Each row has a hidden value. The values are split into ranges, and the tier after each row names the range that its value falls in. Each part has its own value, ranges and names.
[ 172   51 -191 -119  -36  -54   77  -69  112   81   51 -376  -14  -89
   27  -68 -144  -27  -21  145  214   12 -137 -226  108 -221  -91 -264
   67   16  -19 -229   60  104 -229    3 -121 -138    0]
<76>
[  14  -21  140  -11  179  -31  -80  119  -24   -6 -172 -217   45  -66
  -24 -117  -64  130  -66   -8 -256   31   24  174   30  -54  -21 -151
   50  -45  145   89 -214 -134 -127   30   30  125  -44]
<70>
[  93  143   84  172   40   23  -14 -318   -6 -152  -21  342   76    7
 -129   -7   45  -44  -43  -60   19   23  154  -13  -25  324  -87  -44
 -107  200 -179  113   50 -129  -23  -53   36   21  102]
<64>
[ 163 -103    9  -89   51 -105   25  237  105 -103   79  125  -19   56
  -38 -135  -65 -232 -187  -11   13  -78 -287   77   80   42  153    0
   25  146  -79 -184 -130   83    4   -2   55  120  -85]
<64>
[  17  185  239  148   84   39  -20  -55 -280  -92  -86   69  -35  -17
 -159  114  240  140   84  -62 -135  -13  152  193  -12  176  -53  153
   71   72   -6  297 -197 -165   84   70   16  -12  146]
<68>
[  39   33  -47   98   14 -100   67 -170 -157  159 -188  -34  -49  -44
  -30  -59  -33  -94  205   83   -2    4   21  175 -154  115 -145   33
   -2   72    1  118   32 -102  -34 -207   10  -90  114]
<68>
[  85  307  -64  -67    1  107   85   20 -172   -8   76 -361  -87 -125
  -86   51  205  212  117   47  103  -99   60 -108  156 -151 -173  -33
   49  -50  105  111  -77  -47  -68  154  -94 -150  138]
<68>
[ -68   60 -601 -492  -99  147 -106  401   96   56   42 -394 -184 -147
   24 -165   60   93  235  179  320 -267 -333 -302   70 -427 -286  -84
  -83 -386  240   19  340 -253  -91 -123  -69 -106  -78]
<62>
[ -54    2 -374 -351   25  102 -111  322  120   43  -69 -310  -49 -127
   21 -231  -64  107  100   98   63 -181 -182 -110   57 -294 -204 -174
 -107 -295  257   49  162 -250 -130 -101    6   45  -92]
<62>
[  54  110 -367 -233  -24   64  -40  113  155  -87  120  -52 -110  -73
  -35 -163   70  -61   23   59  260 -139 -216 -269   90  -88 -191 -104
 -143  -50   13  -64  230 -140 -105  -92  -29  -32  -74]
<64>
[  60  148  341  261   62   78  -52 -283 -132 -222  -85  476  186   16
 -150   92   66   93  -64 -117 -176    6  314  134  -43  412   17   17
  -37  154 -171  269  -83 -167   87   95   77   91  205]
<74>
[ 113  318  102   79   36   48  117 -105 -221  -17   47 -294  -54 -136
  -56   71  198  195   86   37   17  -26  145  -57  108  -28 -132  -47
   84   41   34  103 -136    4  -78  200 -100 -155  189]
<68>
[ 218  153   36  -10  -52   53  137  -31  -13 -101  152   69   88   -1
  -95   24  -14  -23 -101   -8  115 -123   11  -66  170   37   62  -53
   16  129  -98  -76  -86  126   15  167  -11  -25  153]
<76>
[ 179  220  -91  -74   -1   73   74 -114   84  -64  133 -280   44 -104
  -47  -22  -18  120  -88   48  162  -24   36 -273  210 -139 -109 -269
    2   35  -15 -118    1   56 -200  151 -101  -92   60]
<76>
[ -22   96  121   66    8   86 -104  -34 -146 -153  -79  304   39  -20
  -96   63  133   84   80  -25  -60  -83  102   68  -77  216  -47   96
  -10  -25  -69  266   40 -233  110   29   41   25  146]
<62>
[ 122  137  138   97   20   71   24 -134  -31 -161   19  287  141   -3
 -115    3    5   25  -86  -69  -42  -70  150   31   56  223   14  -42
  -60  122 -106   99  -52  -63   35   91   53   64  145]
<76>
[  81  -61 -307 -291   25   16  -29  313  217  -53   56  -11  -21  -13
  -27 -265 -111 -138  -91   19  100 -184 -293  -58  108 -120  -35 -110
 -139  -53   88 -127   75  -87  -64 -111   69  129 -138]
<64>
[ 245 -137  180 -142  206 -144   15  361  216 -105  100 -385   38   25
  -19 -150 -174  -47 -448  -29 -158   63 -293   52  305 -249  264 -273
  185  144   48 -367 -467  244 -217  218  -15  194 -232]
<64>
[ 167   -5 -103 -207   22  -53   22  210  129  -11  106 -440  -48  -71
   25  -69  -86   14 -140  106  125  -15 -263 -190  192 -313   28 -226
  147  -28   32 -269  -95  129 -198  125 -110  -50  -91]
<76>
[  87    6 -113  -87  -63   28   27   63    1  -23   -4  164   46    4
  -52  -63  -69  -96   41   41   94 -156  -84   23   -1   46   -6   12
  -45   -1  -32   22   79  -55   56  -50   43   11   91]
<74>
[ 110   97  239  224  131  -40  -33 -354   26 -111 -100   91  142  -46
  -64  -16  -70   64 -142  -43 -137  154  217    3   -2  230  -51 -228
   -3  184 -135   39  -86  -76 -168   37   -8   44   56]
<76>
[  53   17  386  176  222 -127  -44   -3 -180  -21 -177 -232  -19  -40
  -54   24   65  126  -79  -27 -315  160   69  261   -2   53   45  -45
  202  106   35  103 -387  -49 -107   99  -19   52   -4]
<68>
[ 148  -13   55 -203  100  -37   49  404    5    9   53 -510  -28  -53
   -3  -73  -54   92 -148   52  -85  -69 -214   54  236 -346  120 -140
  189  -58  176 -154 -339  139 -115  218  -47   50  -64]
<70>
[ 126 -132  220  -26  149 -134   28  278   -8   14  -85 -213   55  -29
   42 -132 -156  -30 -168   25 -253   -2 -138  237   67  -92  181 -121
  156   35   90 -117 -335  102  -80  127   30  138  -40]
<70>
[  57   12  329  136  149  -81 -162 -137  -39 -127 -103 -215    9  -48
  -44  132   42  184 -145   19 -138  238   41  -46   21   -4   20 -179
  254   63 -111   12 -202  -59 -191  142 -117  -28  -43]
<74>
[  64   79   46  106   22  -18   31 -235 -150   87 -160  -71   25    9
 -137   60  -23   40  122   27  -12   41  133  152  -38   71 -108   -6
   46   89   -8  168  -77  -88  -40 -113  -10  -70  130]
<70>
[  77  -54   25 -101   53  -47   31  284  -57   18  -49  -88  -12  -21
   -7 -107  -48  -50  -13   35  -95 -122 -160  180   35  -69   74   16
   62  -27   96   -4 -158   -2   23   30   46   73   14]
<70>
[ 125 -108 -133 -163   47  -18   34  286  179  -89   30  305   82   51
  -45 -296 -169 -253 -162  -58  -40 -215 -217  150   64  104   96  -30
 -184   78   28 -100  -30  -37   50 -100  171  243  -71]
<64>
[ 201  244 -222 -192  -39   89   91   63  107 -123  282 -271  -82  -69
  -81  -26  114   34  -94   48  309 -112 -148 -351  291 -199  -94 -160
   -9   53  -24 -179   17  100 -141  161 -112 -114    8]
<64>
[  51 -130 -318  -87 -104 -138   -2  -54   71  114  -86  128  -93  -11
   41 -133 -138 -311  164  161  253  -54 -285  -56 -192   56 -115    7
  -41   25 -126 -109  317  -82  -36 -331   -8 -104  -12]
<76>
[ -26  195  -71  -13   32  117   13   37 -158  -35  -83  138   -1  -82
  -85 -104  132   83  173  -30  -65 -189  121  122  -37  146 -180   76
 -161  -64  114  296   49 -266   78  -50   86   34  147]
<68>
[ -55   -5 -321 -166   20   -2 -182   52  133  -82  -38   68 -152  -56
  -23 -156   80  -88   84   65  184  -42 -232 -189  -84   21 -231  -51
 -126  -75  -27   34  301 -302 -103 -249  -12  -11 -139]
<64>
[ 131  117  203   13   37   32   94  202 -156 -105   63   31   41  -37
  -45    2   87   50  -57  -24 -118 -151    5  138  112   46  119   55
   78   41   24   56 -240   56   93  245   31   50  152]
<70>
[  92   88 -277 -188   -8   22  -16   89  143  -85  124  -89 -100  -52
  -41 -130   48  -73  -28   55  231  -93 -215 -233  110  -90 -130 -112
  -82    7  -16 -111  138  -63 -119  -54  -40  -34  -72]
<64>
[ -82   23  -34   31  -31  102 -159 -132 -141  -61 -200  375   34   74
 -208   81   71   34  194  -34    8  -75  113  165 -147  224 -135  172
  -71  -32  -46  388  126 -355  147 -228   85   26  118]
<62>

[  29  153  -13 -156   38   37 -110 -161  -63  -27   67  577  128  -37
   29  -37   26 -406  -42   99   25 -145  -97  -28   41 -210    6  132
 -301  136 -379 -216   39  150   20  165  257  179  -64]
R
[-100  120   37   30   21  137   -2   -7   34  -22  275 -294  -10 -124
   27 -281   92  -52  340  -57  108  115  249 -173 -384 -494  108  -53
 -176 -144  174  -63  226 -183  158   29  195    1  -37]
S
[  25  -85  -38  126  138 -103 -195  -49   62    9  219  339  -30   97
 -144  104 -143  -75 -325  249  108   72 -124   19   48 -145  -36    9
 -253   72   54 -179 -105 -120  -54  -72  -84  385   31]
R
[   7  -29   57   47   78   85  -55   14  -40   69  -71  -47   24   63
  -76  102  -89  -57 -132  -18  153   87  -24   37 -168   40   96 -124
 -105  -51  -71  203 -117   41 -113  -19  164 -158  -15]
S
[  -6  148  -29  -69   45   61 -108 -128  -51  -10   78  492  141  -86
   11   -6   45 -342  -86   55   -7 -109  -77  -58   88 -211  -19  101
 -277  117 -397 -161   28  132   35  161  203  168 -100]
V
[ -56  -64  -42  229   57  301  -30  167 -152  182  -27 -179  188   -1
 -192  200  -52  125 -115   62  133  173 -137   33 -200  171  -88 -219
  -98  -42  -98  436  -93  111  -61  -51   92 -248  -31]
Z
[  29 -106   26  138   92  248  -20  161 -117  207  -32  -87  130   66
 -157   90 -109  -33 -130  128  164  168 -100   21 -266   60   31 -226
 -131 -125 -106  281  -73   78  -37  -72  247 -155   25]
S
[ -80   -9  -36  -65 -122    6    9   42   72   73  170 -295   29   11
  -99  -74 -176  240  255   44  -43  106  -38  -10 -119   78  204  -28
 -146  -76   -5  126  -32 -112   82  -49   73 -150   90]
S
[-194  147 -281  178 -231   77   25  158  -72   19  335 -443  108  -53
 -187  118 -109  469  242  -53 -106  193 -184  -60  -27  207  -34    6
 -228    7  -86  393   35 -104  242  -98  -99 -311   24]
K
[ -35  131 -164   59  -89  141  -37  -15 -193  -37  153  286   80   -3
  -49  185   89 -137  -85  104   48  -63 -172    1  -35   23 -209   31
 -225  148 -247   98   79  213   64  192   25  -26  -98]
K
[-116   38  106  -27  -67 -184  -92 -244   90 -146 -234 -150 -201  -15
   60  212   37  133  -86 -337  151 -115  135  100   33  196  112    1
  108  143  154  290 -247   41 -377  192 -268 -257 -117]
K
[  45  201  -93 -129   50   75  -77 -108 -125 -118  180  498   86   53
    5  110   15 -390 -144  133  -17  -71 -140    1    4 -153  -68  125
 -343  132 -430 -202   88  180  108  159  275   76 -107]
C
[ -72  -21   12  174   49  -85 -117  -67   98    1   47   44  -64  -86
  -36  112   -9    1 -277 -103   20   24   59  -61  148 -116   38  -40
  -85   11  -78   25 -129  -60  -87   80 -133  135 -116]
Z
[ -57 -283  172 -187 -192  -62   13  -99  205  145  -93 -194 -119  -17
    3  -83  -88  242  207  121   -4 -133  107   96  -64  223  235 -109
  172  -18  219   71 -163   38 -245  249 -212    3   74]
V
[  20  -71  -52  191  128 -233 -200  -54  133  -20  226  314 -112   69
 -117  140 -170  -75 -479  124   30   88  -83  -41  221 -186   32   26
 -253   23  -52 -219 -153 -186  -11  -77 -127  427  -16]
S
[ -42  -79 -107  312  108 -168 -205  -29   92  -29  236  250  -87   22
 -153  270 -101   52 -538  111   21   92 -111  -22  267  -90 -117   -5
 -198   92  -14  -89 -163 -132  -52  -25 -307  388  -79]
Z
[-221  177 -218   56 -173   76  -11   84    6   15  330 -438  188  -96
 -179   -6 -145  474  405  -57 -140  186 -148  -59  -29  133   63   61
 -256   30  -78  292   22 -168  217 -142  -26 -282   50]
Z
[ -23 -107  239 -242  -66 -277  -85 -290  230  -58 -243  -14 -247   37
  104  -18  -75   12   19 -156  118 -182  189  108    6  101  326   10
  118   54  195    2 -257  -16 -383  204 -140  -35    7]
S
[ -50  -79   16  -90 -120    0    6   18   90  101  114 -204   -2   12
  -69  -92 -150  168  208   90  -23   45   -8    2 -119   63  204  -51
  -92  -77   19   68  -44  -68   24   25   52  -65   87]
S
[ -57   42   51  -16   22   42  -65  -58   41   39   41  -24   42  -66
  -20  -83  -24  -48   92  -43   76   21   62  -50 -116 -150  124  -24
 -138  -23  -37   39  -21  -44  -31   34  122  -18  -18]
R
[-219  188 -208   38 -159   51  -28   52   21  -11  338 -395  172  -96
 -164  -17 -135  446  402  -58 -129  167 -132  -59  -23   96   64   84
 -264   48  -53  242   24 -181  202 -135  -39 -242   47]
Z
[ -18   44   34  -22   21   29  -33  -42    9  -19   50  -49  -35   15
   -7   30  -32  -85  -39  -46   60   38   54  -17 -125  -89  113  -46
 -126  -44  -93   40  -20    8  -17   72  137  -89  -56]
C
[ -18 -112   41  153   99  261  -48  121  -96  208  -90  -98  169   11
 -165  114  -79   42 -106   88  165  137  -90   42 -216  112   -1 -218
  -82  -61  -63  343 -122   92 -119  -52  146 -166    2]
V
[-161  109  -14  113  -12  193  -14    2    3  -19  262 -327   35 -173
  -11 -165  145   85  310  -63   85  102  200 -144 -313 -361  -21  -64
 -123  -59  190   65  193 -119  103   76   22  -40  -83]
Z
[ -20   80   50    6   22  -65  -57  -83   65    2    1   84  -38  -81
   46  -34  -13 -195 -121 -171    4  -15   98 -104   59 -209  181   -1
 -148  -65 -260  -38  -50  -19    8  100  166   24  -96]
S
[ -90   27 -125  209  -93   62  -25   56  -82    7  126 -125  -26  -16
  -94  199   18  142 -113  -31   60   69  -67  -21  -42   85 -103  -77
 -103   26  -30  271  -21   40   13   79 -131 -117  -74]
K
[  -3  130   26  -67   11   -4  -49  -95    2   -6   13  222   30  -76
   56  -49   12 -291  -64 -110   -2  -61   43  -93   36 -212  138   40
 -202  -20 -359  -79    2   62   44  138  255   20  -97]
S
[ -42   63   29  -14   19   18  -27  -57   35  -76  128 -125  -89    2
   16   18    5  -56   -8  -58   43   53  119  -35 -150 -163   97  -33
 -115  -50  -13  -12   30  -36   15   95   90  -69  -82]
C
[ -26  123   36  -28   25   15  -60  -88   20   24    9  201   60 -124
   49  -87   28 -266  -39 -124   -1  -50   66 -121   44 -256  135   30
 -194  -26 -338  -68    3   35   40  123  236   51 -101]
R
[ -49  105  112 -117   46 -174 -101 -226   83 -186 -174  -97 -169   78
   47  201  -65   -6 -132 -298  121  -29   99  107  -17  122  203   32
  -22   87    5  169 -226    2 -278   75   -7 -294  -96]
C
[  35  -75  -61  110  106 -136 -157  -40   63  -57  246  261 -115  147
 -122  199 -152  -57 -404  220   49   84 -113   39   74  -82  -28    5
 -228   52    4 -179 -103  -92  -21  -23 -105  304  -11]
C
[-105   54   -3   83  -25  109  -38  -35  -26   -2   48 -127   22  -89
  -26   52   70   45   43  -86   79   20   62  -33 -122  -61  -17  -64
  -73   22   -1  179    0   34  -55  118  -24 -118  -95]
Z
[   9  -89  -46  139  131  -43 -190  -39   37   32  194  356   24   63
 -155  135 -116  -59 -324  264   91   57 -146   28   68  -99  -85   -5
 -234  100    8 -132 -107  -62  -68  -40 -103  361    8]
V
[ -27 -216  230 -267 -168 -262    6 -217  267  -36 -191 -263 -329   82
   93   34 -115  185   52  -92   22 -151  208  144  -19  263  360  -63
  223  -17  241   53 -252    6 -345  270 -222 -135   17]
C
[-113   97   52   24   29  147  -32  -34   49    5  235 -226   33 -153
   18 -283  103  -35  346  -34  112   81  230 -155 -344 -463   85  -44
 -158  -95  188  -57  190 -163   97   44  144   46  -32]
R

[ 104 -100   67  -49  -30  -17   13   14  -93   56  207   45  -95  -93
  -11  -37  -47  -18   39   -9   28   31   13    3 -170   47  134   23
  -29  -15   69  -65   74   25   18    4  -68   67  141]
<261>
[ -11 -223   82   -8  139   86  -88  234 -157  -67 -127   39  130  116
   75  179   47   50   83   15   65   17  -73  -50  177  -49   -7   -6
  -24  -37  200  109  -42    1 -129  137  -33    5  187]
<282>
[  26  -59   65  -43    1  -40   49  -73  -66   59  226   24 -158 -139
   73  -54  -93   62   22 -111   50   -1  -15   52 -112   -3  150    0
  -75  -55   37 -107   16   -7   12  -71   24   47   22]
<266>
[  41  -68   95 -127  -58    9    2   25  -65  -29  244   23 -166 -120
   40  -46    5   11   94  -12   49  -36   17  102 -126  100   57  -19
   16   32   95  -74  143  -12   26  -15   35   68  140]
<274>
[  62   88  -31  163  109   19  -24 -157   54  207   41  -46 -148  -33
  -90  -16 -130  -80 -197  -51 -105   94  -78 -113 -120  -30  164   44
  -79  -54  -89  -28  -65   51   60   40  -20   30  -97]
<260>
[ -32   47  -62   40  122  -51   19 -218    1  120  134   31 -159 -148
  114  -81 -207   24  -85  -64   29   18 -127  -37  -63 -104  177   -4
  -84  -62   41 -119   16  -45   67 -148    7   16 -157]
<261>
[ 141   43  129   61   48   87   11  -27  124  110   37   14 -131   15
 -169  -37  -25 -142 -194    4  -32  123   25  -33 -232  110   92   76
  -18   73  -85  -20    1   16  159  124  -19   87   92]
<260>
[ 211  233  543 -230  342  271  273   77  806 -585 -630  243 -124  203
  -31  -24  288  -42 -537 -256  357  127  272  504 -181  419 -294  349
  167  602 -268  -31  -52 -423  719  310  598  178  -23]
<261>
[  59   42   12 -134 -115  227 -218  223  243 -116  249 -109 -156  -38
 -437  -63  103 -283  130  195   14 -172  151  144 -178  450 -184    0
  254  319  195   62  310  -49   53  242   40  163  511]
<259>
[  25   46 -248 -120  -72  135 -314  214  238 -313  283 -185 -108 -146
 -419   -1  -10 -139  293   15   19 -431   80  195   72  467 -243   34
  302  312  368   79  250 -104 -116  228  138  144  419]
<282>
[   0   10  -61   40  126  -29  -15 -108  -91  149   26    9 -109  -54
  100  -12  -52  -26  -60   42  -47   77  -53  -55  -88  -94  157    2
  -56  -87    4  -40   71   34   10  -55  -34  -18  -81]
<282>
[  43  -59  -41  -64   72  -86   -1  -52 -272   21   56   52 -110  -76
  265   14   31   58   63   71  -69   57  -92   -9  -62  -97  123  -30
  -31 -107   71  -48  168   64   -5  -85  -33  -46  -98]
<275>
[-171  144 -179   25  153  -41  -38 -335   51  158  185   14 -235 -211
  174 -131 -276  -10  -71   28   35  -42 -214  -47   -2 -149  161  -75
  -44  -50  103 -155  133  -93   81 -268   32    0 -263]
<266>
[ 112  416  103  394  351  122  124 -607  717  169  -23  118 -242  -88
 -274 -292 -708 -160 -763 -331  114  147 -399 -231 -187  -30  175  136
 -195  210 -135 -208 -409 -301  635  -84   60  169 -440]
<259>
[-145   27  -82  -81  279   68  -86   48 -122   77 -387   42  -22  142
  302  138  290  -96  -57  349  -59  164   28   10   43 -147   12  -13
   86  -35  -16   86  308   32   -1    3   51 -107 -102]
<259>
[ -59   24  -91    3  178    7  -58  -31 -122  141 -148  -16  -86   33
  164   71  126  -55  -51  165  -96  110   10  -22  -35 -107   98    0
    3  -87  -40   29  165   69  -35   -3   12  -64  -91]
<259>
[ 133  -56   55  -50  -12  -53   25  -44 -157   -9  184   54 -140 -107
   95  -42  -46   26   29  -21  -31   32  -72    9 -152   27  113    1
  -35  -27   69  -75   93   32   68  -29  -42   31   13]
<275>
[ 102 -170   10  -10   97  -11  -37  125 -188  -20  -63   63   71   40
   87  118   33   30   47   21    8   53  -36  -61   15  -46   88   52
  -19  -59  120   44   17   43  -73   87  -79    7   97]
<282>
[   0  228  372 -207 -124  442 -100  178  602  -14  173  -69 -360   63
 -555 -207  258 -496 -158  333   83   34  312  282 -466  605 -267  -17
  291  528  -73   15  412 -136  406  283  178  232  588]
<260>
[-148  133 -161   14  244   62 -116  -68  -34  167 -284  -51 -124   84
  185  108  207 -126 -119  278 -148  123   -2  -23   26 -119   48   -7
   75  -52  -88   65  254   67  -15   13   79  -86 -185]
<267>
[ 115 -178   16  -93  -47  -40  -38   93 -203  -78  195   67  -22  -91
   73   43  -33   52  156   -6   38  -50  -68   -8  -28   40   82    9
   19  -17  206  -31  101   23  -61   19  -76   61  153]
<274>
[-108  160 -191   78  222   29 -103 -164   21  194 -142  -59 -158    0
   97   30   27 -119 -148  173 -132   79  -63  -66  -14 -105   97   -3
   27  -51  -62   12  166   39   18  -34   46  -56 -212]
<260>
[ 111 -121 -141 -120  -65    6 -174  182  -23 -296  236  -30  -10 -136
 -132   64  -51   29  272  -72   59 -295  -41   89  106  248  -86   53
  165  146  357   25  131  -56 -123  134   39  113  270]
<274>
[ -15  -33    2  -34   52  -67   43 -113  -89   65  169   15 -160 -145
  149  -35  -89   88   17 -109   33   -5  -32   52  -61  -61  158   -3
  -79  -88   25 -106   27   -8  -12 -106   53   15  -72]
<266>
[  59   -7   57  -30   21  -51   60 -139  -46   25  206   52 -183 -152
  109  -80 -133   57  -33 -109   32   10  -85   30 -121   -9  144    4
  -71  -28   37 -125   28  -29   93  -91   27   47  -70]
<274>
[ 209  -69   18   21  -13   65  -90  117  -24   51   40   30   -4   41
 -194   55   34 -176  -45  135  -62   76    9 -108 -173  134   67   92
   76   72   61   48  105   81   40  193 -143   95  226]
<260>
[ -68   -6  -47  -88  148  -24  -39  -45 -237   24  -60   38 -123  -23
  328   30  103   22   44  179  -70   74  -98   17    1 -123   57  -80
    4  -82   71  -12  244   33   11 -100   18  -86 -132]
<275>
[ 147 -129    7   72  117   58  -94  165 -124   29 -209   39  107  155
  -23  200  105  -75  -68  103  -86  123  -55 -155   30  -17   62   98
   29  -26   44  122    2  100  -54  222 -106   21   99]
<267>
[ 168  -80   16   92   56   26  -52   71 -111  114  -67   11    4   80
  -60  123   57  -85  -95   55 -118  134  -29 -141  -87    0  125   90
  -13  -53  -29   61   -3  127  -27  174 -107   34   68]
<267>
[ 179 -124    4   52   91   15  -55  118 -141   40 -128   60   78   96
  -18  141   60  -64  -55   82  -64  121  -33 -136  -53  -13  104  101
   11  -31   45   75   22   92  -25  169 -130   28   98]
<260>
[  84  -64   41  -42   24  -72   68  -91  -78   24  169   77 -116 -135
  114  -40 -104   69   -8 -108   60   20  -41   22 -115  -25  170   43
  -63  -47   43 -115   19  -15   47  -75    0   50  -29]
<266>
[ 101  -59   91  -29   17  -11   44  -31  -27   46  150   56 -110  -83
    5  -48  -63   -5  -31  -54   43   50    5   19 -169   37  132   39
  -45   -1   27  -75   31   -6   73   -2  -22   63   75]
<261>
[ -71  -43  -21 -125  158  -18  -31    9 -266   -6 -132   66  -84   16
  377   68  173   29   60  213  -49   97  -70   33   18 -136   43  -67
   23  -81   71    8  271   38    3  -81   25  -92 -112]
<275>
[ 176 -134   18  -61    2  -72   -5   42 -264  -57  105   86  -37  -58
  141   31   -1   42   81   28  -41   40  -96  -43  -92   -6  104   18
  -11  -48  135  -25  110   64    9   12 -103   15   45]
<275>
[  24 -140   28  -68   92  -30    7   42 -204   41  -23   95   -3   -9
  205   64   45   32   40   80   38   89  -29  -28  -31 -104  129   10
  -29  -81   86  -18  108   29  -31  -32  -61   -9   27]
<261>
[  16  -98  -14  -57  101  -46    6   -4 -183   54   -9   77  -36  -35
  204   44   30   30   28   70   17   76  -27  -17  -44 -105  141   13
  -26  -85   65  -33  118   28  -26  -53  -41  -15  -19]
<261>
[  22  -51  -42   -5   77  -79   21  -98 -127   74  114   27 -104 -115
  143   -9  -88   72   10  -73    8   15  -51   -2  -54  -86  172   16
  -78 -105   43  -78   25   14  -28  -85   -4    2  -74]
<261>
[ 162  -90    8   73   90   27  -57   84 -149  109 -163   45   38  125
   14  157  115  -94 -104  133 -127  177  -44 -163  -68  -43  120   96
   11  -58  -28   81   45  136  -14  172 -123   14   36]
<267>
[  60  185   64  226   89   96   -5 -223  274  210  123  -96 -251  -49
 -254  -83 -222 -115 -315 -181  -93   64  -89  -75 -159   75  123   50
 -103   31 -156  -57 -181   -6  161   86   68   90  -88]
<267>
[ -86  118  -37   74   98  -33   35 -318  117  142  274  -14 -263 -224
   50 -157 -332   45 -119 -185   54  -47 -166   -4  -59  -71  177  -41
 -125  -46   28 -175  -57  -95  102 -195   76   45 -198]
<266>
